Below are the code and all the weights of a small trained network. Each question names an input and a class and asks about switching units off, where a switched-off unit gives its printed mean instead of its output.

import numpy as np


def w(rows, s, z=0):
    codes = np.array(rows[::2]) - 128.0
    scale = np.full(codes.shape[1], s)
    scale[-1] = z or s
    return codes * scale


def norm(h):
    return h / np.sqrt((h * h).mean(-1, keepdims=True) + 1e-5)


def f(y):
    return y / 2 * (1 + np.tanh(0.7978845608 * (y + 0.044715 * y**3)))


def log_softmax(a):
    a = a - a.max(-1, keepdims=True)
    return a - np.log(np.exp(a).sum(-1, keepdims=True))


def net(x, mask):
    res = np.array(x, float).reshape(1, 2) / 4 @ E
    u = 0
    for l in range(2):
        y = f(norm(res) @ A[l][:, :-1].T + A[l][:, -1])
        res = res + np.where(mask[u : u + 8], y, B[l][:, -1]) @ B[l][:, :-1]
        u += 8
    return log_softmax(norm(res)[-1] @ U[:, :-1].T + U[:, -1])


A, B = {}, {}
E = w([
[252,191,59,180,152,13,227,49,247],'x0',
[179,122,106,51,79,158,69,121,170],'x1',
],0.00034)
A[0] = w([
[41,137,155,252,210,76,232,145,60,86],'0.n0',
[163,107,106,100,111,149,104,127,157,2],'0.n1',
[37,123,161,244,210,95,226,152,63,57],'0.n2',
[206,217,83,164,142,26,214,65,221,120],'0.n3',
[213,208,68,149,152,27,215,52,221,70],'0.n4',
[39,78,208,71,134,196,53,180,43,88],'0.n5',
[135,128,115,133,111,128,139,140,125,178],'0.n6',
[244,110,32,39,43,183,53,80,233,151],'0.n7',
],0.0017,0.0015)
B[0] = w([
[98,222,185,51,183,82,189,169,70,168],'0.n0',
[131,150,154,100,139,145,2,205,224,100],'0.n1',
[104,224,165,64,183,54,161,200,131,157],'0.n2',
[90,103,96,189,70,163,122,45,141,250],'0.n3',
[91,82,69,213,69,125,125,80,206,241],'0.n4',
[184,98,31,180,62,174,152,137,132,216],'0.n5',
[115,139,141,150,129,152,165,63,55,146],'0.n6',
[99,243,215,76,203,104,187,98,106,216],'0.n7',
],0.0012,0.0023)
A[1] = w([
[178,169,227,45,208,154,48,88,171,44],'1.n0',
[119,76,78,127,88,194,107,194,92,91],'1.n1',
[194,2,13,180,43,194,85,195,103,2],'1.n2',
[150,106,117,166,78,185,108,52,153,159],'1.n3',
[79,56,41,244,48,64,117,54,220,17],'1.n4',
[140,148,125,93,176,66,136,187,137,86],'1.n5',
[147,167,90,154,111,119,192,81,120,130],'1.n6',
[82,59,98,204,93,132,141,124,82,152],'1.n7',
],0.0033,0.0023)
B[1] = w([
[153,160,128,122,57,176,102,67,177,123],'1.n0',
[111,141,96,188,103,115,133,74,156,173],'1.n1',
[169,54,46,211,51,232,93,208,4,199],'1.n2',
[79,113,122,137,165,68,177,204,66,202],'1.n3',
[54,198,38,222,166,108,193,23,184,252],'1.n4',
[48,137,151,126,105,141,168,149,40,115],'1.n5',
[164,83,76,140,92,197,74,162,110,174],'1.n6',
[171,141,126,85,139,111,103,90,212,184],'1.n7',
],0.0029,0.004)
U = w([
[246,11,234,9,245,9,11,218,247,9],'0',
[220,7,238,57,227,15,18,181,245,4],'1',
[245,6,10,242,8,247,15,245,9,252],'2',
[12,240,247,26,247,10,245,255,10,240],'3',
[244,243,245,7,9,244,14,9,242,176],'4',
[9,246,10,245,243,11,246,9,244,252],'5',
[223,12,235,56,230,14,15,179,240,4],'6',
],0.0035,0.0033)

Each question gives the input, the list of numbers given to net, and the class t.
The units are the neurons (one row each of A and B). Each row of codes is followed by its name. A weight is (code - 128) times the scale printed after its matrix; where a second scale follows, it is the last column's (A, B and U).
mask holds one flag per neuron, layer by layer. A switched-off neuron (its flag False) gives its mean, the last column of its row in B, instead of its output. The means were averaged over made-up inputs and are rounded, as every weight is.
A unit's drop is (log p(t) with every unit on - log p(t) with that unit switched off) / (log p(t) with every unit on - log p(t) with every unit switched off).
The circuit of an input: a set's keep is (log p(t) with only the set's units on - log p(t) with every unit switched off) / (log p(t) with every unit on - log p(t) with every unit switched off). Starting from the 12 units with the biggest drops (on a tie, the unit counted first), units are removed one at a time, each time the one whose removal leaves the highest keep (on an exact tie, the one counted first), for as long as the keep stays at least 0.8.
circuit, biggest first: the units of the circuit, biggest drop first
unit that matters most: the unit with the biggest drop
k most important neurons: the k neurons with the biggest drops, biggest first
k most important neurons of layer l: the k neurons of layer l with the biggest drops, biggest first
drop of u: that unit's drop, to one decimal
input [0,3], class 4: unit that matters most : 1.n0
input [2,7], class 4: 3 most important neurons : [0.n7; 1.n4; 1.n0]
input [3,-8], class 3: circuit, biggest first : [0.n0; 1.n4; 1.n2]
input [-1,6], class 4: 3 most important neurons : [0.n7; 1.n0; 1.n4]
input [-2,8], class 4: 2 most important neurons : [0.n7; 1.n0]
input [1,8], class 4: circuit, biggest first : [0.n7; 1.n0; 1.n4]
input [-2,6], class 4: 4 most important neurons : [0.n7; 0.n4; 1.n0; 0.n3]
input [-6,-5], class 2: 2 most important neurons : [0.n5; 0.n7]
input [-5,-5], class 2: 4 most important neurons : [0.n5; 0.n7; 1.n4; 1.n3]
input [-5,-7], class 3: 4 most important neurons : [0.n2; 0.n0; 0.n4; 1.n4]
input [-5,-6], class 3: 3 most important neurons : [0.n4; 0.n3; 0.n2]
input [-6,-8], class 3: circuit, biggest first : [1.n4; 1.n2]
input [3,8], class 4: 3 most important neurons : [0.n7; 0.n5; 1.n0]
input [-7,-5], class 2: 2 most important neurons of layer 0 : [0.n7; 0.n5]
input [-6,-4], class 2: unit that matters most : 0.n5
input [-4,-6], class 3: circuit, biggest first : [1.n4; 1.n2; 0.n0]
input [-2,-3], class 3: 2 most important neurons : [0.n2; 0.n0]
input [1,6], class 4: 2 most important neurons : [0.n7; 1.n0]
input [-5,-8], class 3: 2 most important neurons : [1.n4; 1.n2]
input [-8,-5], class 2: circuit, biggest first : [1.n4]
input [-2,5], class 4: 3 most important neurons of layer 1 : [1.n0; 1.n4; 1.n2]
input [1,4], class 4: 3 most important neurons : [0.n7; 1.n4; 1.n0]
input [-3,-6], class 3: drop of 1.n4 : 0.2
input [-1,-2], class 3: drop of 1.n2 : 0.2
